Here is a tiny trained network, its code and every weight. The questions are about switching its units off for an input and a class, where a switched-off unit gives its printed mean instead of its output.

import numpy as np


def w(rows, s, z=0):
    codes = np.array(rows[::2]) - 128.0
    scale = np.full(codes.shape[1], s)
    scale[-1] = z or s
    return codes * scale


def norm(h):
    return h / np.sqrt((h * h).mean(-1, keepdims=True) + 1e-5)


def f(y):
    return y / 2 * (1 + np.tanh(0.7978845608 * (y + 0.044715 * y**3)))


def log_softmax(a):
    a = a - a.max(-1, keepdims=True)
    return a - np.log(np.exp(a).sum(-1, keepdims=True))


def net(x, mask):
    res = np.array(x, float).reshape(1, 8) / 4 @ E
    u = 0
    for l in range(2):
        y = f(norm(res) @ A[l][:, :-1].T + A[l][:, -1])
        res = res + np.where(mask[u : u + 7], y, B[l][:, -1]) @ B[l][:, :-1]
        u += 7
    return log_softmax(norm(res)[-1] @ U[:, :-1].T + U[:, -1])


A, B = {}, {}
E = w([
[47,2,121,86,118,58,59],'x0',
[138,103,139,89,110,138,150],'x1',
[129,76,164,152,182,170,159],'x2',
[133,121,135,107,122,123,146],'x3',
[128,106,120,122,122,107,152],'x4',
[130,161,143,193,157,81,95],'x5',
[133,168,189,107,136,153,96],'x6',
[115,136,105,124,141,100,152],'x7',
],0.0084)
A[0] = w([
[119,136,201,146,134,155,193,35],'0.n0',
[175,246,135,186,76,166,124,4],'0.n1',
[202,156,133,199,41,183,166,213],'0.n2',
[233,201,123,186,154,173,254,79],'0.n3',
[95,169,143,148,138,157,66,18],'0.n4',
[109,100,120,146,245,201,119,92],'0.n5',
[169,107,61,161,83,148,184,32],'0.n6',
],0.0081,0.0011)
B[0] = w([
[124,200,120,85,180,168,176,151],'0.n0',
[98,148,138,192,173,147,224,209],'0.n1',
[51,124,106,162,195,165,212,195],'0.n2',
[2,158,116,202,113,176,148,255],'0.n3',
[136,108,61,69,133,109,158,139],'0.n4',
[206,106,108,111,124,108,188,164],'0.n5',
[132,250,97,195,171,142,141,154],'0.n6',
],0.0086,0.0082)
A[1] = w([
[177,42,146,182,255,162,232,191],'1.n0',
[149,108,142,139,146,116,46,4],'1.n1',
[117,172,172,184,167,60,142,61],'1.n2',
[48,217,87,160,101,122,151,211],'1.n3',
[140,127,202,113,200,171,171,132],'1.n4',
[66,154,57,80,76,181,198,169],'1.n5',
[162,149,123,92,72,92,95,53],'1.n6',
],0.008,0.0029)
B[1] = w([
[185,238,66,110,50,88,1,254],'1.n0',
[114,113,192,100,156,193,78,132],'1.n1',
[198,108,183,80,68,102,96,154],'1.n2',
[192,190,126,83,110,109,55,248],'1.n3',
[226,199,91,89,142,45,76,174],'1.n4',
[203,30,44,141,133,72,117,220],'1.n5',
[125,177,86,119,102,57,135,131],'1.n6',
],0.0075,0.0079)
U = w([
[216,125,109,75,111,83,84,6],'0',
[2,53,197,128,190,171,167,250],'1',
],0.0069,0.0026)

Each question gives the input, the list of numbers given to net, and the class t.
The units are the neurons (one row each of A and B). Each row of codes is followed by its name. A weight is (code - 128) times the scale printed after its matrix; where a second scale follows, it is the last column's (A, B and U).
mask holds one flag per neuron, layer by layer. A switched-off neuron (its flag False) gives its mean, the last column of its row in B, instead of its output. The means were averaged over made-up inputs and are rounded, as every weight is.
A unit's drop is (log p(t) with every unit on - log p(t) with that unit switched off) / (log p(t) with every unit on - log p(t) with every unit switched off).
The circuit of an input: a set's keep is (log p(t) with only the set's units on - log p(t) with every unit switched off) / (log p(t) with every unit on - log p(t) with every unit switched off). Starting from the 12 units with the biggest drops (on a tie, the unit counted first), units are removed one at a time, each time the one whose removal leaves the highest keep (on an exact tie, the one counted first), for as long as the keep stays at least 0.8.
circuit, biggest first: the units of the circuit, biggest drop first
k most important neurons: the k neurons with the biggest drops, biggest first
top k neurons in layer l: the k neurons of layer l with the biggest drops, biggest first
drop of u: that unit's drop, to one decimal
input [3,4,1,-6,8,-7,5,-4], class 1: top 2 neurons in layer 0 -> [0.n1, 0.n2]
input [5,2,8,-1,5,2,-8,-2], class 0: circuit, biggest first -> [1.n0]
input [7,1,8,4,-6,-6,-3,1], class 0: 3 most important neurons -> [0.n3, 1.n0, 0.n5]
input [7,2,-6,4,3,6,1,-2], class 1: 2 most important neurons -> [1.n0, 1.n3]
input [-7,0,-2,6,-1,6,6,6], class 1: top 3 neurons in layer 0 -> [0.n3, 0.n1, 0.n2]
input [-4,3,-3,-5,-7,1,-3,-6], class 1: top 3 neurons in layer 0 -> [0.n3, 0.n2, 0.n1]
input [3,5,-1,2,-7,6,-8,-1], class 1: top 3 neurons in layer 1 -> [1.n0, 1.n3, 1.n4]
input [-7,6,3,-5,2,5,1,8], class 1: top 3 neurons in layer 0 -> [0.n3, 0.n2, 0.n1]
input [5,8,-3,7,2,0,3,-2], class 1: 4 most important neurons -> [1.n0, 1.n3, 1.n4, 1.n5]
input [-7,3,0,-4,6,2,-8,-4], class 1: 2 most important neurons -> [0.n3, 0.n2]
input [-4,0,0,-1,-7,-2,2,-3], class 1: 3 most important neurons -> [0.n3, 0.n2, 0.n1]
input [6,-6,7,1,5,4,6,-7], class 0: 2 most important neurons -> [0.n3, 0.n5]
input [-6,-6,-2,7,0,-2,7,8], class 1: top 4 neurons in layer 0 -> [0.n3, 0.n1, 0.n2, 0.n5]
input [-8,6,-2,-8,-1,0,-4,-2], class 1: drop of 0.n3 -> 0.4
input [-8,-1,0,0,-5,8,-6,1], class 1: drop of 0.n3 -> 0.7
input [4,-5,7,0,-2,2,6,3], class 0: drop of 1.n3 -> 0.0
